Here is a tiny trained network, its code and every weight. The questions are about switching its units off for an input and a class, where a switched-off unit gives its printed mean instead of its output.

import numpy as np


def w(rows, s, z=0):
    codes = np.array(rows[::2]) - 128.0
    scale = np.full(codes.shape[1], s)
    scale[-1] = z or s
    return codes * scale


def f(y):
    return y / 2 * (1 + np.tanh(0.7978845608 * (y + 0.044715 * y**3)))


def log_softmax(a):
    a = a - a.max(-1, keepdims=True)
    return a - np.log(np.exp(a).sum(-1, keepdims=True))


def net(x, mask):
    res = np.array(x, float).reshape(1, 2) / 4 @ E
    y = f(res @ A[0][:, :-1].T + A[0][:, -1])
    res = res + np.where(mask, y, B[0][:, -1]) @ B[0][:, :-1]
    return log_softmax(res[-1] @ U[:, :-1].T + U[:, -1])


A, B = {}, {}
E = w([
[121,190,86,207],'x0',
[2,234,127,130],'x1',
],0.018)
A[0] = w([
[160,178,101,188,126],'neuron 1',
[176,131,144,92,82],'neuron 2',
[198,53,125,118,254],'neuron 3',
[144,56,159,60,240],'neuron 4',
[148,130,147,7,76],'neuron 5',
[102,123,81,144,72],'neuron 6',
[79,96,140,53,219],'neuron 7',
[60,242,132,122,254],'neuron 8',
[153,117,134,107,102],'neuron 9',
[116,214,109,206,188],'neuron 10',
[198,53,151,49,156],'neuron 11',
],0.016,0.0093)
B[0] = w([
[143,91,153,166,166],'neuron 1',
[162,147,129,131,153],'neuron 2',
[230,112,188,106,231],'neuron 3',
[173,189,180,3,219],'neuron 4',
[193,104,147,76,175],'neuron 5',
[136,132,110,165,137],'neuron 6',
[116,104,108,55,185],'neuron 7',
[7,105,78,135,253],'neuron 8',
[120,141,129,115,147],'neuron 9',
[99,78,98,217,212],'neuron 10',
[192,145,205,73,234],'neuron 11',
],0.014,0.032)
U = w([
[67,124,135,39,254],'0',
[179,64,122,224,166],'1',
[142,144,69,135,13],'2',
[5,136,82,207,142],'3',
[205,164,227,71,45],'4',
[156,127,22,123,28],'5',
],0.012,0.0075)

Each question gives the input, the list of numbers given to net, and the class t.
The units are the neurons (one row each of A and B). Each row of codes is followed by its name. A weight is (code - 128) times the scale printed after its matrix; where a second scale follows, it is the last column's (A, B and U).
mask holds one flag per neuron, in row order. A switched-off neuron (its flag False) gives its mean, the last column of its row in B, instead of its output. The means were averaged over made-up inputs and are rounded, as every weight is.
A unit's drop is (log p(t) with every unit on - log p(t) with that unit switched off) / (log p(t) with every unit on - log p(t) with every unit switched off).
most important unit: the unit with the biggest drop
top k neurons: the k neurons with the biggest drops, biggest first
drop of u: that unit's drop, to one decimal
input [8,-2], class 3: most important unit	neuron 3
input [-2,1], class 0: top 2 neurons	[neuron 3; neuron 11]
input [-6,7], class 0: top 3 neurons	[neuron 7; neuron 10; neuron 5]
input [8,-7], class 1: top 2 neurons	[neuron 4; neuron 11]
input [-4,2], class 0: top 2 neurons	[neuron 3; neuron 11]
input [3,-1], class 1: top 2 neurons	[neuron 8; neuron 4]
input [-4,6], class 3: top 2 neurons	[neuron 4; neuron 11]
input [0,0], class 0: top 3 neurons	[neuron 11; neuron 3; neuron 10]
input [-4,4], class 0: drop of neuron 10	0.1
input [5,-4], class 1: drop of neuron 4	0.7
input [5,-3], class 1: drop of neuron 4	0.2
